Here is a tiny trained network, its code and every weight. The questions are about switching its units off for an input and a class, where a switched-off unit gives its printed mean instead of its output.

import numpy as np


def w(rows, s, z=0):
    codes = np.array(rows[::2]) - 128.0
    scale = np.full(codes.shape[1], s)
    scale[-1] = z or s
    return codes * scale


def norm(h):
    return h / np.sqrt((h * h).mean(-1, keepdims=True) + 1e-5)


def f(y):
    return y / 2 * (1 + np.tanh(0.7978845608 * (y + 0.044715 * y**3)))


def log_softmax(a):
    a = a - a.max(-1, keepdims=True)
    return a - np.log(np.exp(a).sum(-1, keepdims=True))


def net(x, mask):
    res = np.array(x, float).reshape(1, 2) / 4 @ E
    u = 0
    for l in range(3):
        y = f(norm(res) @ A[l][:, :-1].T + A[l][:, -1])
        res = res + np.where(mask[u : u + 6], y, B[l][:, -1]) @ B[l][:, :-1]
        u += 6
    return log_softmax(norm(res)[-1] @ U[:, :-1].T + U[:, -1])


A, B = {}, {}
E = w([
[184,93,206,221,176,49,122,156,202,42],'x0',
[52,149,180,238,174,184,137,1,178,124],'x1',
],0.0044)
A[0] = w([
[204,135,252,127,133,138,92,127,225,116,195],'L0N1',
[144,157,83,205,211,108,120,137,191,170,31],'L0N2',
[140,75,174,217,113,99,133,68,106,98,61],'L0N3',
[58,117,133,170,197,174,142,62,138,137,95],'L0N4',
[170,135,69,87,124,212,187,217,108,147,201],'L0N5',
[172,96,162,127,94,75,141,136,118,147,7],'L0N6',
],0.0034,0.0018)
B[0] = w([
[70,118,16,138,107,87,160,101,2,207,254],'L0N1',
[80,84,21,79,74,92,145,68,161,197,143],'L0N2',
[120,102,7,17,169,99,155,49,178,230,195],'L0N3',
[170,173,73,71,136,146,81,231,223,71,239],'L0N4',
[144,172,192,242,122,92,114,194,164,117,233],'L0N5',
[27,120,196,87,108,176,124,119,126,230,113],'L0N6',
],0.0036,0.0025)
A[1] = w([
[102,180,107,69,69,217,116,130,95,192,6],'L1N1',
[145,70,162,152,144,54,95,98,142,71,12],'L1N2',
[123,138,143,185,121,126,117,156,104,190,76],'L1N3',
[160,141,165,163,102,101,88,190,74,127,223],'L1N4',
[206,179,161,172,126,211,117,142,154,2,190],'L1N5',
[71,139,187,235,150,193,193,54,170,145,41],'L1N6',
],0.0043,0.0012)
B[1] = w([
[187,34,146,234,123,142,214,91,128,177,238],'L1N1',
[145,86,177,164,142,145,224,119,60,135,165],'L1N2',
[89,161,187,76,186,135,141,92,127,89,133],'L1N3',
[41,124,89,110,151,116,69,55,141,130,223],'L1N4',
[37,159,72,176,192,63,78,156,110,207,148],'L1N5',
[125,122,204,22,72,139,60,184,141,1,253],'L1N6',
],0.0046,0.003)
A[2] = w([
[243,48,217,192,216,63,249,149,116,86,80],'L2N1',
[158,229,141,91,54,234,202,83,46,188,93],'L2N2',
[52,171,199,99,117,144,152,15,216,119,83],'L2N3',
[49,179,197,182,197,106,65,115,25,145,117],'L2N4',
[148,142,105,11,146,78,129,164,28,139,88],'L2N5',
[203,144,139,77,63,62,55,252,105,141,5],'L2N6',
],0.0043,0.0028)
B[2] = w([
[176,89,177,113,41,159,162,101,121,185,250],'L2N1',
[183,54,191,137,86,17,147,106,116,86,222],'L2N2',
[152,192,119,110,163,129,79,215,91,113,245],'L2N3',
[158,145,56,84,111,168,189,121,138,178,151],'L2N4',
[85,193,73,160,181,184,114,129,177,101,224],'L2N5',
[105,159,214,136,159,210,32,88,194,1,244],'L2N6',
],0.0054,0.0027)
U = w([
[102,170,171,122,146,163,17,160,162,7,22],'0',
[194,2,188,177,69,79,193,103,89,130,246],'1',
[80,153,18,133,157,114,162,137,118,209,106],'2',
],0.0086,0.0011)

Each question gives the input, the list of numbers given to net, and the class t.
The units are the neurons (one row each of A and B). Each row of codes is followed by its name. A weight is (code - 128) times the scale printed after its matrix; where a second scale follows, it is the last column's (A, B and U).
mask holds one flag per neuron, layer by layer. A switched-off neuron (its flag False) gives its mean, the last column of its row in B, instead of its output. The means were averaged over made-up inputs and are rounded, as every weight is.
A unit's drop is (log p(t) with every unit on - log p(t) with that unit switched off) / (log p(t) with every unit on - log p(t) with every unit switched off).
The circuit of an input: a set's keep is (log p(t) with only the set's units on - log p(t) with every unit switched off) / (log p(t) with every unit on - log p(t) with every unit switched off). Starting from the 12 units with the biggest drops (on a tie, the unit counted first), units are removed one at a time, each time the one whose removal leaves the highest keep (on an exact tie, the one counted first), for as long as the keep stays at least 0.8.
circuit, biggest first: the units of the circuit, biggest drop first
most important unit: the unit with the biggest drop
k most important neurons: the k neurons with the biggest drops, biggest first
k most important neurons of layer l: the k neurons of layer l with the biggest drops, biggest first
drop when u is switched off: that unit's drop, to one decimal
input [-7,6], class 1: 4 most important neurons => (L2N2 L1N1 L1N4 L2N6)
input [1,-3], class 2: most important unit => L1N4
input [-2,-3], class 2: 4 most important neurons => (L1N4 L0N5 L1N6 L0N3)
input [-8,8], class 0: 2 most important neurons => (L1N6 L0N1)
input [1,3], class 2: 4 most important neurons => (L0N3 L2N6 L0N4 L0N5)
input [-7,-5], class 1: circuit, biggest first => (L1N1 L2N2)
input [-6,-4], class 1: 2 most important neurons => (L1N1 L2N2)
input [2,3], class 2: 2 most important neurons => (L0N3 L2N6)
input [7,5], class 1: 2 most important neurons => (L1N2 L2N1)
input [-6,6], class 0: 3 most important neurons => (L0N1 L1N6 L2N3)
input [3,3], class 2: 2 most important neurons => (L0N3 L0N1)
input [-4,3], class 1: 4 most important neurons => (L1N1 L1N4 L0N5 L2N6)
input [-8,6], class 1: 2 most important neurons of layer 2 => (L2N2 L2N6)
input [6,4], class 1: circuit, biggest first => (L2N1)
input [4,-1], class 1: 2 most important neurons => (L2N1 L1N2)
input [0,1], class 2: 2 most important neurons => (L1N6 L2N6)
input [0,0], class 2: drop when L0N3 is switched off => 0.7
input [-6,8], class 0: drop when L1N6 is switched off => 0.1
input [2,-1], class 2: drop when L1N1 is switched off => 0.2
input [-1,1], class 2: most important unit => L1N5
input [-8,-5], class 1: drop when L2N2 is switched off => 0.6
